Here is a tiny trained network, its code and every weight. The questions are about switching its units off for an input and a target symbol, where a switched-off unit gives its printed mean instead of its output.

import numpy as np


def w(rows, s, z=0):
    codes = np.array(rows[::2]) - 128.0
    scale = np.full(codes.shape[1], s)
    scale[-1] = z or s
    return codes * scale


def f(y):
    return y / 2 * (1 + np.tanh(0.7978845608 * (y + 0.044715 * y**3)))


def softmax(a):
    e = np.exp(a - a.max(-1, keepdims=True))
    return e / e.sum(-1, keepdims=True)


def log_softmax(a):
    a = a - a.max(-1, keepdims=True)
    return a - np.log(np.exp(a).sum(-1, keepdims=True))


def net(x, mask):
    ids = ['αβγδεζμξστφψω'.index(c) for c in x.split()]
    T = len(ids)
    res = E[ids] + P[:T]
    u = 0
    for l in range(3):
        q, k, v = (res @ M[l].T for M in (Q, K, V))
        z = softmax(np.where(np.tri(T) > 0, q @ k.T / 2**0.5, -1e9)) @ v
        res = res + np.where(mask[u], z, O[l][:, -1]) @ O[l][:, :-1]
        u += 1
        y = f(res @ A[l][:, :-1].T + A[l][:, -1])
        res = res + np.where(mask[u : u + 4], y, B[l][:, -1]) @ B[l][:, :-1]
        u += 4
    return log_softmax(res[-1] @ U[:, :-1].T + U[:, -1])


Q, K, V, O, A, B = {}, {}, {}, {}, {}, {}
E = w([
[114,189,187,148],'α',
[120,185,177,147],'β',
[163,184,119,164],'γ',
[137,179,135,154],'δ',
[154,144,146,114],'ε',
[181,158,157,108],'ζ',
[139,175,142,155],'μ',
[144,142,158,94],'ξ',
[155,157,134,132],'σ',
[136,183,138,165],'τ',
[253,133,69,138],'φ',
[224,181,166,150],'ψ',
[207,168,167,127],'ω',
],0.013)
P = w([
[79,118,111,199],'0',
[225,140,136,162],'1',
[170,246,35,66],'2',
[115,75,171,165],'3',
[214,185,24,25],'4',
[140,82,167,149],'5',
[161,225,54,61],'6',
[190,85,152,160],'7',
[163,217,73,66],'8',
[168,83,154,153],'9',
[94,192,115,51],'10',
[150,74,142,168],'11',
[43,195,170,39],'12',
[121,28,196,203],'13',
],0.013)
Q[0] = w([
[194,84,51,255],'0.h0',
[118,67,69,91],'0.h0',
],0.0081)
K[0] = w([
[145,147,113,158],'0.h0',
[101,6,164,110],'0.h0',
],0.012)
V[0] = w([
[101,66,2,153],'0.h0',
[61,73,123,133],'0.h0',
],0.0063)
O[0] = w([
[99,206,154,175,65],'0.h0',
[122,170,169,255,1],'0.h0',
],0.0082,0.0056)
A[0] = w([
[186,115,117,108,136],'0.n0',
[136,31,236,191,24],'0.n1',
[26,182,168,177,121],'0.n2',
[95,153,66,254,254],'0.n3',
],0.0074,0.0082)
B[0] = w([
[2,200,110,149,254],'0.n0',
[94,176,106,53,122],'0.n1',
[104,96,186,116,116],'0.n2',
[143,71,206,10,204],'0.n3',
],0.0093,0.0033)
Q[1] = w([
[4,148,217,161],'1.h0',
[3,39,147,206],'1.h0',
],0.0054)
K[1] = w([
[159,239,174,56],'1.h0',
[68,2,18,74],'1.h0',
],0.0063)
V[1] = w([
[104,128,163,173],'1.h0',
[125,9,93,161],'1.h0',
],0.012)
O[1] = w([
[61,48,109,185,43],'1.h0',
[81,203,250,118,2],'1.h0',
],0.011,0.0057)
A[1] = w([
[86,100,251,176,123],'1.n0',
[92,121,35,123,134],'1.n1',
[200,99,106,170,200],'1.n2',
[168,20,127,90,255],'1.n3',
],0.012,0.0073)
B[1] = w([
[97,84,254,158,139],'1.n0',
[202,107,228,74,184],'1.n1',
[33,159,166,147,195],'1.n2',
[158,234,110,160,250],'1.n3',
],0.0084,0.014)
Q[2] = w([
[147,185,221,217],'2.h0',
[12,55,102,2],'2.h0',
],0.0043)
K[2] = w([
[42,62,163,188],'2.h0',
[249,223,70,106],'2.h0',
],0.011)
V[2] = w([
[103,113,173,86],'2.h0',
[43,8,152,72],'2.h0',
],0.012)
O[2] = w([
[175,137,48,119,254],'2.h0',
[252,152,187,148,37],'2.h0',
],0.014,0.0096)
A[2] = w([
[185,126,156,128,10],'2.n0',
[123,108,92,60,184],'2.n1',
[65,80,252,185,183],'2.n2',
[56,63,185,141,1],'2.n3',
],0.017,0.0084)
B[2] = w([
[52,48,163,96,200],'2.n0',
[143,129,156,191,255],'2.n1',
[185,251,64,140,136],'2.n2',
[214,65,127,205,131],'2.n3',
],0.016,0.024)
U = w([
[59,66,195,91,57],'α',
[59,77,168,76,67],'β',
[220,204,117,164,55],'γ',
[147,115,110,102,164],'δ',
[172,135,122,117,163],'ε',
[144,232,214,171,246],'ζ',
[146,101,123,103,169],'μ',
[146,137,132,96,194],'ξ',
[225,150,133,148,133],'σ',
[135,103,114,97,161],'τ',
[156,77,130,170,2],'φ',
[62,127,167,126,207],'ψ',
[11,162,129,48,201],'ω',
],0.011,0.0081)

Each question gives the input, a string of symbols that net reads in full, and the target symbol t.
The units are the heads (2 rows each of Q, K, V and O) and the neurons (one row each of A and B). Each row of codes is followed by its name. A weight is (code - 128) times the scale printed after its matrix; where a second scale follows, it is the last column's (O, A, B and U).
mask holds one flag per unit, layer by layer, with each layer's heads first. A switched-off unit (its flag False) gives its mean, the last column of its rows in O or B, instead of its output. The means were averaged over made-up inputs and are rounded, as every weight is.
A unit's drop is (log p(t) with every unit on - log p(t) with that unit switched off) / (log p(t) with every unit on - log p(t) with every unit switched off).
The circuit of an input: a set's keep is (log p(t) with only the set's units on - log p(t) with every unit switched off) / (log p(t) with every unit on - log p(t) with every unit switched off). Starting from the 12 units with the biggest drops (on a tie, the unit counted first), units are removed one at a time, each time the one whose removal leaves the highest keep (on an exact tie, the one counted first), for as long as the keep stays at least 0.8.
units of the circuit, in order: the units of the circuit, biggest drop first
k most important neurons: the k neurons with the biggest drops, biggest first
top k neurons in layer l: the k neurons of layer l with the biggest drops, biggest first
input α γ α β ψ ξ ζ δ ε ψ, target α: 2 most important neurons	(2.n0 1.n0)
input γ μ σ α ζ ω ω β, target γ: most important neuron	(1.n0)
input ψ γ β σ δ β α φ β τ φ, target ψ: units of the circuit, in order	(2.h0 2.n1)
input φ ω τ α β σ ψ μ ξ σ ξ ω μ δ, target φ: units of the circuit, in order	(2.n3 0.n3 2.h0 1.n1)
input γ ε ζ ω γ, target ζ: units of the circuit, in order	(2.n1 2.n0 2.h0)
input σ ε φ, target ζ: units of the circuit, in order	(2.n1 2.n0 2.h0)
input γ μ δ ψ δ α β ψ α ω μ β, target γ: units of the circuit, in order	(1.h0 2.n0)
input ω β α γ ω ζ τ σ ζ ω μ ξ α ε, target ω: top 3 neurons in layer 0	(0.n1 0.n3 0.n0)
input τ ε μ β β μ ε ε σ, target ζ: units of the circuit, in order	(2.n0 2.n1 2.h0)
input γ σ ψ τ α γ, target γ: 3 most important neurons	(1.n0 0.n3 0.n2)
input ζ β φ δ γ ζ δ β μ ξ ε β α ξ, target ζ: 3 most important neurons	(1.n3 2.n0 1.n0)
input α φ ω ξ ψ φ, target α: 2 most important neurons	(2.n0 1.n0)
input γ ε β α γ ξ τ ε μ α φ α α γ, target γ: 3 most important neurons	(1.n0 1.n3 0.n2)
input ψ γ α τ ψ α τ ε γ ψ ζ ω, target ψ: 3 most important neurons	(0.n3 2.n3 1.n2)
input α ζ β α ψ φ β ξ β δ ψ β, target α: 4 most important neurons	(2.n0 0.n2 1.n0 0.n1)
input γ ε φ β ζ σ ζ α β β δ φ γ α, target γ: units of the circuit, in order	(2.n0 1.h0)
input φ α τ μ δ φ α μ α τ α φ, target φ: 2 most important neurons	(2.n3 0.n3)
input α φ φ σ ξ β μ ζ φ γ ξ ζ φ ω, target α: top neuron in layer 1	(1.n0)
input φ μ α τ γ τ α ω β ξ β β μ δ, target φ: top 3 neurons in layer 0	(0.n3 0.n1 0.n0)
input σ ζ δ ω ψ, target ζ: top 2 neurons in layer 1	(1.n3 1.n1)
input γ φ ω φ α ε, target γ: 3 most important neurons	(1.n0 0.n3 0.n2)
input ψ ξ ε μ γ γ φ γ γ γ σ, target ζ: 3 most important neurons	(2.n1 2.n0 1.n3)
input φ φ ζ γ δ β, target φ: top 3 neurons in layer 1	(1.n2 1.n3 1.n1)
input γ α σ α γ τ ζ ε, target γ: units of the circuit, in order	(2.n0)
